Below is a small trained network, with its code and all its weights. Each question gives an input and a class and asks what happens when units are switched off, that is, made to give their printed mean instead of their output.

import numpy as np


def w(rows, s, z=0):
    codes = np.array(rows[::2]) - 128.0
    scale = np.full(codes.shape[1], s)
    scale[-1] = z or s
    return codes * scale


def f(y):
    return y / 2 * (1 + np.tanh(0.7978845608 * (y + 0.044715 * y**3)))


def log_softmax(a):
    a = a - a.max(-1, keepdims=True)
    return a - np.log(np.exp(a).sum(-1, keepdims=True))


def net(x, mask):
    res = np.array(x, float).reshape(1, 3) / 4 @ E
    y = f(res @ A[0][:, :-1].T + A[0][:, -1])
    res = res + np.where(mask, y, B[0][:, -1]) @ B[0][:, :-1]
    return log_softmax(res[-1] @ U[:, :-1].T + U[:, -1])


A, B = {}, {}
E = w([
[192,14,180,110,203,133,67],'x0',
[170,77,39,53,6,154,200],'x1',
[124,116,97,2,224,183,210],'x2',
],0.0068)
A[0] = w([
[184,57,196,125,171,167,34,196],'neuron 0',
[140,108,74,183,71,118,131,216],'neuron 1',
[139,110,152,184,145,94,27,228],'neuron 2',
[110,171,111,171,75,69,119,145],'neuron 3',
[2,200,167,189,218,110,115,118],'neuron 4',
[78,103,98,164,33,105,168,125],'neuron 5',
[162,88,166,126,187,143,66,226],'neuron 6',
[122,85,98,69,36,196,152,193],'neuron 7',
[129,107,248,147,202,84,34,238],'neuron 8',
[32,228,136,18,196,193,177,198],'neuron 9',
[191,119,31,89,72,100,138,136],'neuron 10',
[165,83,165,100,168,154,223,208],'neuron 11',
[116,135,199,247,65,36,57,213],'neuron 12',
[192,150,65,32,64,184,225,235],'neuron 13',
[110,137,62,152,34,150,207,204],'neuron 14',
[86,59,30,41,161,190,135,255],'neuron 15',
],0.0066,0.0037)
B[0] = w([
[20,86,201,158,60,8,128,215],'neuron 0',
[153,77,114,160,92,121,78,172],'neuron 1',
[72,113,188,191,37,12,75,215],'neuron 2',
[127,131,190,190,106,110,69,164],'neuron 3',
[161,171,85,108,134,170,74,199],'neuron 4',
[143,190,147,227,131,143,68,161],'neuron 5',
[99,54,127,149,76,78,109,202],'neuron 6',
[165,98,117,154,169,131,108,199],'neuron 7',
[140,104,132,166,91,36,20,254],'neuron 8',
[132,48,3,56,172,99,188,221],'neuron 9',
[207,152,108,175,194,137,103,176],'neuron 10',
[56,33,34,50,140,76,196,190],'neuron 11',
[12,110,177,197,39,51,80,251],'neuron 12',
[177,85,63,104,155,137,90,247],'neuron 13',
[190,137,91,154,119,118,31,199],'neuron 14',
[143,71,25,89,165,51,169,229],'neuron 15',
],0.0063,0.0084)
U = w([
[145,142,216,74,160,181,197,29],'0',
[116,47,59,11,180,101,223,170],'1',
[201,133,54,134,157,165,75,182],'2',
[160,176,216,106,116,179,235,4],'3',
[67,104,207,163,1,62,71,184],'4',
[47,182,117,127,74,189,165,68],'5',
],0.0066,0.0029)

Each question gives the input, the list of numbers given to net, and the class t.
The units are the neurons (one row each of A and B). Each row of codes is followed by its name. A weight is (code - 128) times the scale printed after its matrix; where a second scale follows, it is the last column's (A, B and U).
mask holds one flag per neuron, in row order. A switched-off neuron (its flag False) gives its mean, the last column of its row in B, instead of its output. The means were averaged over made-up inputs and are rounded, as every weight is.
A unit's drop is (log p(t) with every unit on - log p(t) with that unit switched off) / (log p(t) with every unit on - log p(t) with every unit switched off).
The circuit of an input: a set's keep is (log p(t) with only the set's units on - log p(t) with every unit switched off) / (log p(t) with every unit on - log p(t) with every unit switched off). Starting from the 12 units with the biggest drops (on a tie, the unit counted first), units are removed one at a time, each time the one whose removal leaves the highest keep (on an exact tie, the one counted first), for as long as the keep stays at least 0.8.
units of the circuit, in order: the units of the circuit, biggest drop first
most important unit: the unit with the biggest drop
k most important neurons: the k neurons with the biggest drops, biggest first
drop when u is switched off: that unit's drop, to one decimal
input [6,5,-1], class 1: units of the circuit, in order : [neuron 12; neuron 8]
input [4,-2,4], class 1: units of the circuit, in order : [neuron 12; neuron 11]
input [-6,-8,7], class 1: most important unit : neuron 9
input [0,6,-5], class 2: units of the circuit, in order : [neuron 0; neuron 2; neuron 10]
input [2,-6,5], class 1: units of the circuit, in order : [neuron 12; neuron 9]
input [-7,2,3], class 1: 2 most important neurons : [neuron 9; neuron 8]
input [1,8,2], class 2: 4 most important neurons : [neuron 14; neuron 10; neuron 9; neuron 0]
input [-8,1,4], class 1: 2 most important neurons : [neuron 9; neuron 8]
input [-7,-5,5], class 1: drop when neuron 9 is switched off : 0.3
input [-5,-2,3], class 1: drop when neuron 9 is switched off : 0.2
input [-5,-4,4], class 1: drop when neuron 9 is switched off : 0.2
